K278: [-1.38 -0.66 -0.44  0.82  3.69  1.15  0.18 -0.76 -1.39  0.94  1.52  2.45
  1.65  0.20  0.70 -0.72  0.91  0.30 -0.26  2.50  0.50  1.04  0.56 -2.13
  0.31 -1.98 -2.10 -1.00 -0.24  1.85 -0.36 -1.90  1.84 -0.48 -0.22 -1.73
  1.20  2.00 -2.38  3.02 -0.41 -0.24  0.46  1.06 -1.17  0.83 -2.34 -0.80
  0.87 -0.20 -0.95 -0.89 -1.31 -0.79 -0.93 -2.35 -0.65 -1.19 -0.46 -1.29
  1.49  1.60 -0.73  0.09]
K371: [ 2.20  1.49 -0.01 -1.77 -4.63 -0.67  0.74  0.51  1.45 -1.53 -2.53 -3.57
 -2.28  0.11 -0.26  0.76 -1.73  0.81  0.30 -1.85  0.04 -2.35 -3.11  2.29
 -0.39  3.27  5.07  1.81 -0.68 -0.80 -0.66  1.74 -2.95 -0.37 -0.18  2.84
 -1.92 -1.52  2.41 -3.81  0.30 -0.44 -0.58 -1.19  1.69 -0.65  3.98  0.23
 -1.22  0.61 -0.68  1.63  2.77  1.27  0.71  6.38  1.38  1.34  1.16  1.07
 -2.43 -2.62 -0.49 -0.09]
K924: [ 0.56 -0.18  0.64  0.16 -3.04 -2.11 -0.96 -0.05  1.66  0.05 -0.33 -1.70
 -1.12 -0.37 -0.92  0.51 -0.11 -0.87  0.90 -3.64 -0.97  0.28  2.38  2.46
 -0.97  0.19 -0.61  0.57  1.20 -2.80  1.87  2.22 -0.58  1.96  0.94 -0.10
 -0.81 -2.86  2.51 -2.49  0.46  0.64 -0.22 -1.36  0.65 -1.01  0.76  1.21
 -0.56 -0.51  3.36 -0.16  0.10  0.63  0.99 -1.74  0.04  0.69 -0.17  0.95
 -0.89 -0.93  2.12 -0.11]
K877: [-2.52 -1.84 -0.49  2.27  2.30 -2.56 -1.19 -4.94  0.70  3.26  3.27  2.13
  1.16  0.41  0.04 -0.60  1.46  0.11  2.70 -2.49 -0.37  3.32  5.90  0.41
 -2.66 -5.94 -5.68  0.38  1.68 -0.44  3.79 -0.40  4.00  3.66  2.29 -5.71
  1.25 -1.77 -0.27  2.02 -0.49  0.28  0.56 -1.37 -1.79  0.48 -4.48 -0.30
  0.82 -2.38  6.18 -3.00 -1.31  0.69 -0.83 -8.44 -1.54 -3.14 -1.62 -3.13
  1.55  1.33  2.63 -0.10]
K448: [ 1.12 -0.08  1.38 -0.16 -4.21 -2.14 -1.25  1.78  1.89 -0.71 -1.04 -2.24
 -1.49 -0.85 -1.52  0.80 -0.32 -1.77  0.06 -4.16 -1.45 -0.11  2.40  2.88
 -0.31  1.73 -0.33  0.15  1.48 -4.06  1.55  3.21 -1.58  1.79  0.66  1.37
 -1.06 -3.26  3.26 -3.60  0.83  1.11 -0.44 -1.17  1.22 -1.38  1.76  1.96
 -0.69 -0.08  2.96  0.44 -0.20  0.27  1.82 -1.35  0.24  1.88  0.02  2.47
 -1.15 -1.13  2.42 -0.12]
K169: [ 2.09  1.84 -0.20 -2.26 -1.39  2.77  1.60  3.29 -0.95 -2.71 -2.87 -1.69
 -1.01  0.14  0.44  0.42 -1.47  0.91 -2.13  3.16  0.92 -3.20 -6.44 -0.84
  2.13  4.84  5.99  0.18 -2.17  1.74 -3.78 -0.52 -3.27 -3.68 -2.06  4.70
 -1.10  2.37 -0.51 -1.14  0.07 -0.85 -0.37  1.21  1.29 -0.04  3.89 -0.51
 -0.70  2.02 -6.31  2.60  1.97 -0.28  0.10  9.03  1.46  2.06  1.63  1.69
 -1.41 -1.32 -3.22  0.06]
K89: [ 1.54  0.76  0.15 -0.98 -4.15 -1.54  0.09 -0.15  1.68 -0.70 -1.65 -2.94
 -1.87  0.00 -0.45  0.65 -1.19  0.26  0.80 -2.78 -0.32 -1.25 -0.87  2.46
 -0.79  1.88  2.92  1.49  0.10 -1.60  0.60  1.93 -1.90  0.79  0.35  1.48
 -1.48 -2.23  2.55 -3.33  0.33 -0.10 -0.41 -1.46  1.22 -0.81  2.67  0.52
 -0.94  0.07  1.23  0.91  1.88  1.34  0.76  3.27  0.86  0.82  0.58  0.81
 -1.91 -2.09  0.60 -0.07]
has: [-0.32 -2.78  0.80]
no
then: [ 0.61 -0.68  1.63]
[2.77 1.27]

K832: [-0.36  0.15 -0.99 -0.96  2.98  3.44 -2.29  3.58  2.48  0.03  1.28  4.58
  2.78 -0.64 -4.80  2.62 -3.99  0.11 -2.76 -2.21  2.64 -1.77  1.02  0.46
 -0.20 -1.71 -3.12 -2.98 -2.83  4.73 -3.26 -7.42 -3.86 -7.87  2.73 -4.69
 -0.49  2.79 -7.42  6.03 -2.25 -1.72  2.00  2.16  0.08 -2.28  0.89  0.93
  4.67 -1.89 -0.11 -5.02  0.56  0.76  3.91 -2.69]
K999: [ 0.26  0.33  0.40 -0.59 -1.28 -0.94  0.42 -0.74 -0.83 -0.21 -0.30 -0.01
 -0.23 -0.37  0.10 -0.83  1.88  0.37  0.86  0.23  2.57  0.79  0.26 -0.55
  0.28 -0.10  0.97 -0.15 -0.39 -0.96  0.12  2.10  1.04  1.09  2.22  0.09
  0.67 -0.86  2.30  0.07  1.12  0.91 -1.60 -0.77 -0.33  0.90 -0.42  0.30
 -1.22 -2.49  0.91  0.79  0.23  1.28 -0.19  0.66]
K831: [ 0.26  0.33  0.40 -0.39 -1.28 -0.94  0.42 -0.74 -0.83 -0.21 -0.30 -0.01
 -0.23 -0.37  0.10 -0.83  1.88 -0.26  0.86  0.23 -0.54  0.79  0.26 -0.55
  0.28 -0.10  0.97 -0.15 -0.39 -0.96  0.12  2.10  1.04  1.09 -0.47  0.09
  0.67 -0.86  2.30  0.07  1.12  0.91 -1.60 -0.77 -0.33  0.90 -0.42  0.30
 -1.22  0.13  0.91  0.79  0.23  0.04 -0.19  0.66]
K147: [-0.50 -1.51  1.00 -0.40 -0.68 -1.55  1.63 -1.43 -0.37  0.82  0.19 -2.64
 -1.11  0.36  3.49 -0.53  1.75 -0.38 -0.47 -0.20 -0.36 -0.12 -0.94  0.80
  0.13  0.25  1.52  0.41  1.43 -3.07  2.38  2.29  0.80  3.47 -0.58  2.51
 -0.53  0.06  2.67 -3.01  0.62  1.81  0.47 -0.27  0.64  1.15  1.55 -0.94
 -1.77  1.87 -0.48  0.82 -0.98 -0.31 -0.34  2.12]
K633: [-2.54 -0.64 -1.70  3.33  2.01  0.25 -1.66  3.43  2.53  0.27 -0.37 -0.01
 -0.30 -0.23 -0.03  1.70 -0.42 -0.48 -3.06 -0.34  2.27 -0.87 -3.06  3.22
  0.68  1.52 -1.99  1.27 -0.22 -1.94 -0.52 -3.71 -1.06  0.38  1.32 -0.76
 -1.44  0.10  1.09 -0.70 -1.51  3.17  4.50  0.41  0.60 -2.32  3.55  1.17
  1.17  0.45 -2.27 -1.69 -1.49 -0.19  0.45  0.45]
K557: [ 2.22  0.21  1.15 -1.43 -0.41  1.12  1.20 -1.77 -0.67  1.01 -1.43 -0.68
  2.07  0.78  0.06 -0.46 -1.29  0.67 -0.36 -0.25 -1.64 -0.12  1.31 -0.68
 -0.71 -0.82 -0.08 -1.17  1.58  1.59  1.55  0.33 -0.26  0.28  0.32  1.61
  1.56  0.58 -3.46 -0.38  0.74 -3.31 -2.15 -0.19 -1.17  1.90 -1.33 -2.00
  1.18  0.18  0.58  0.70  1.93 -0.69  0.45 -0.22]
K628: [ 0.10 -3.06 -0.19  1.09 -0.87  1.17  2.01 -1.94  3.22  0.27 -1.66  4.50
 -1.51 -0.48 -0.34 -1.70 -0.42 -1.69  3.43 -0.76  1.27 -1.49 -1.99  3.17
  0.38 -0.70  1.17  2.26 -0.01 -0.64 -3.06 -2.32 -0.23  3.55 -2.27  1.70
  0.45 -1.44 -0.03 -0.30  0.45  2.53  0.45  0.25  0.41 -3.71 -0.22 -0.52
 -0.37 -2.54 -1.06  0.60  0.68  3.33  1.32  1.52]
K354: [ 1.45  0.53  0.27 -0.53 -2.01 -1.62  1.19 -2.87 -3.60 -0.62 -1.65 -1.84
 -0.64  0.33  1.60 -1.80  3.23  0.20  1.96  2.51 -2.37  1.57  0.25 -1.54
  0.13  1.41  1.43  0.53  2.30 -2.21  2.30  4.65  2.22  4.36 -1.21  2.62
  0.93 -1.76  4.22 -2.29  1.85 -0.09 -2.38 -1.43 -0.93  2.29 -1.40  0.00
 -2.58  0.84 -0.13  3.52  0.91 -0.51 -2.00  1.71]
has: [0.68 3.33]
yes
q: [ 0.26  0.33  0.40 -0.59 -1.28 -0.94  0.42 -0.74 -0.83 -0.21 -0.30 -0.01
 -0.23 -0.37  0.10 -0.83  1.88  0.37  0.86  0.23  2.57  0.79  0.26 -0.55
  0.28 -0.10  0.97 -0.15 -0.39 -0.96  0.12  2.10  1.04  1.09  2.22  0.09
  0.67 -0.86  2.30  0.07  1.12  0.91 -1.60 -0.77 -0.33  0.90 -0.42  0.30
 -1.22 -2.49  0.91  0.79  0.23  1.28 -0.19  0.66]
K999
has: [-0.54  0.23]
no
has: [-1.54  0.13]
yes
perm: [-0.22  0.45 -0.69  1.93  0.70  0.58  0.18  1.18 -2.00 -1.33  1.90 -1.17
 -0.19 -2.15 -3.31  0.74 -0.38 -3.46  0.58  1.56  1.61  0.32  0.28 -0.26
  0.33  1.55  1.59  1.58 -1.17 -0.08 -0.82 -0.71 -0.68  1.31 -0.12 -1.64
 -0.25 -0.36  0.67 -1.29 -0.46  0.06  0.78  2.07 -0.68 -1.43  1.01 -0.67
 -1.77  1.20  1.12 -0.41 -1.43  1.15  0.21  2.22]
K557
perm: [ 0.41  0.60 -2.32  3.55  1.17  1.17  0.45 -2.27 -1.69 -1.49 -0.19  0.45
  0.45 -2.54 -0.64 -1.70  3.33  2.01  0.25 -1.66  3.43  2.53  0.27 -0.37
 -0.01 -0.30 -0.23 -0.03  1.70 -0.42 -0.48 -3.06 -0.34  2.27 -0.87 -3.06
  3.22  0.68  1.52 -1.99  1.27 -0.22 -1.94 -0.52 -3.71 -1.06  0.38  1.32
 -0.76 -1.44  0.10  1.09 -0.70 -1.51  3.17  4.50]
K633
has: [-0.42  0.30 -1.22 -2.49  0.91]
yes

K193: [ 0.88  8.33  2.70 -1.14]
K523: [-6.01  2.19  4.67  0.62]
K805: [ 8.33 -1.15  2.70  0.88]
K431: [ 3.63  1.54  4.30 -4.17]
K615: [ 4.30  1.54 -4.16  3.63]
q: [-6.01  2.19  4.67  0.62]
K523
perm: [ 8.33  2.70  0.88 -1.15]
K805
perm: [ 3.63 -4.16  1.54  4.30]
K615

K900: [-5.73 -6.30 -3.28 -2.43 -5.74 -4.98 -3.61 -6.12 -4.25 -6.16 -4.01 -4.44
 -3.45 -3.96 -4.55 -4.75 -3.64  3.20]
K743: [-1.90 -0.93 -1.23 -1.94 -1.24 -1.29 -0.87 -1.63 -1.55 -1.42 -1.68 -1.51
 -1.61 -0.99 -1.30 -1.39 -1.87 -0.16]
K688: [-4.58 -3.00 -4.51 -4.94 -4.09 -0.19  0.05 -2.49 -4.92 -0.89 -4.49 -4.04
 -5.27 -2.63 -3.11 -3.99 -5.61 -1.51]
K143: [-4.58 -3.00 -4.51 -4.94 -4.09  0.96  0.05 -2.49 -4.92 -0.89 -4.49 -4.04
 -5.27 -2.63 -3.11 -3.99 -5.61 -1.51]
K126: [-6.24 -6.51 -6.20 -4.99  4.54  4.47 -1.45 -1.17 -2.72 -6.99  1.74  3.14
  2.81 -6.61 -6.22 -4.28 -5.21  4.35]
K886: [ 2.14  0.94  1.04  1.61 -0.44 -0.32  0.21  0.53  0.96  1.31  0.54  0.50
  0.20  0.85  1.41  0.96  1.23 -0.95]
K925: [ 1.35 -0.85 -1.20 -6.52 -6.09 -3.87 -5.49 -0.16  3.00  3.84 -6.04 -0.21
 -5.42 -4.15 -5.49 -5.59 -6.35 -2.40]
K812: [-6.16 -4.44 -4.25 -4.01 -3.61 -4.55  3.21 -6.12 -3.96 -3.45 -3.64 -5.74
 -3.28 -4.75 -5.73 -4.98 -2.43 -6.30]
K327: [-0.75  2.43 -0.30 -1.55 -7.86 -7.80 -2.06 -6.03 -3.87  0.59 -6.74 -8.18
 -7.76  2.70  1.56 -1.53 -2.00 -6.86]
K286: [-1.04 -0.44 -0.28 -0.28  1.38  2.03 -0.46  0.74 -1.39 -0.16  0.42  0.22
  0.41 -0.35  0.22 -0.51 -0.34  1.34]
K854: [-6.20 -4.99  4.54  4.47 -1.45 -1.17 -2.72 -6.99  1.77  3.14  2.81 -8.85
 -8.06 -6.41 -5.41 -6.19 -5.84 -7.20]
then: [-1.29 -0.87 -1.63 -1.55 -1.42 -1.68 -1.51 -1.61]
[-0.99 -1.30]
perm: [-6.30 -6.16 -6.12 -5.74 -5.73 -4.98 -4.75 -4.55 -4.44 -4.25 -4.01 -3.96
 -3.64 -3.61 -3.45 -3.28 -2.43  3.21]
K812
then: [-6.20 -4.99  4.54  4.47 -1.45 -1.17 -2.72 -6.99  1.74  3.14  2.81]
[-6.61 -6.22]
has: [-5.73 -6.30 -3.28 -2.43 -5.73]
no
then: [ 2.14  0.94  1.04  1.61 -0.44 -0.32  0.21  0.53  0.96  1.31  0.54]
[0.50 0.20]

K801: [-1.33  1.89 -4.13 -3.02 -3.57 -1.06 -3.06  2.76  1.43 -4.16  2.38 -0.96
  1.91  3.38 -3.70  1.59 -1.63 -5.20 -0.30 -1.55  0.99]
K840: [ 2.67 -0.97 -2.06 -0.16  3.55 -0.95 -0.75  1.70 -0.60  4.71  3.36  2.08
  4.79 -1.01  2.07 -1.43  4.60 -4.24  1.79 -2.43 -0.84]
K480: [-4.53  0.56  0.98  2.56 -2.52  0.90  1.02 -0.49 -1.65 -5.86 -3.87 -1.18
 -3.01  1.34 -1.47  0.53 -4.81  3.94 -2.45  3.07  0.94]
K247: [ 7.07 -0.77 -0.43 -1.18  2.41  0.60 -1.77 -1.47  3.37  5.19 -0.13 -1.04
  2.19 -0.90  2.71  0.01  2.41 -1.37  3.76 -3.63 -0.40]
K407: [ 0.27 -2.29  2.76 -2.39 -4.79  0.30 -2.73 -1.61  3.74  2.32  7.46 -1.12
 -1.23 -0.23 -0.70  2.78  0.55 -0.76  0.28  0.87 -4.07]
K775: [ 3.45  4.71  1.43 -6.61  0.57 -2.32  1.34 -0.23  4.35  1.26 -1.81  0.95
 -3.71 -3.06 -1.95 -1.51  1.36 -1.01  0.04 -3.06  1.46]
K836: [ 0.55 -4.33 -1.65 -0.56 -2.09 -1.56  0.56 -3.03 -1.62  1.54  6.94 -2.25
  0.29  0.12 -3.94  3.32  1.03 -0.72 -1.60 -3.82 -2.43]
K665: [ 0.95 -1.51 -2.32 -3.06  1.26  1.43  4.71  0.57 -1.95  1.36  0.04  1.46
 -0.23 -3.71 -1.81 -6.62 -1.01 -3.06  1.34  4.35  3.45]
K989: [ 1.08  5.81 -2.16 -4.52  1.37 -2.72  1.16  1.95  1.62 -1.99 -4.52  0.78
 -1.64 -0.64 -2.57 -1.75 -0.19 -2.49 -0.91 -3.16  3.58]
K881: [ 0.55 -4.33 -1.65 -0.56 -2.09 -1.56  0.56 -3.03 -1.62  1.54  6.94 -2.25
  0.29  0.12 -3.94  3.32  1.03 -0.72 -1.60  4.32 -2.43]
perm: [-1.56  0.56 -3.03 -1.62  1.54  6.94 -2.25  0.29  0.12 -3.94  3.32  1.03
 -0.72 -1.60  4.32 -2.43  0.55 -4.33 -1.65 -0.56 -2.09]
K881
has: [-3.06  1.34]
yes
has: [-3.01  1.34 -1.47]
yes
then: [-1.23 -0.23 -0.70  2.78]
[ 0.55 -0.76]
perm: [ 0.78  1.37 -3.16  1.62  5.81 -2.49 -0.19 -4.52  1.16  1.95 -2.16 -4.52
 -1.75 -1.64 -0.91  1.08  3.58 -1.99 -2.72 -0.64 -2.57]
K989
perm: [-3.06 -1.95 -1.51  1.36 -1.01  0.04 -3.06  1.46  3.45  4.71  1.43 -6.61
  0.57 -2.32  1.34 -0.23  4.35  1.26 -1.81  0.95 -3.71]
K775

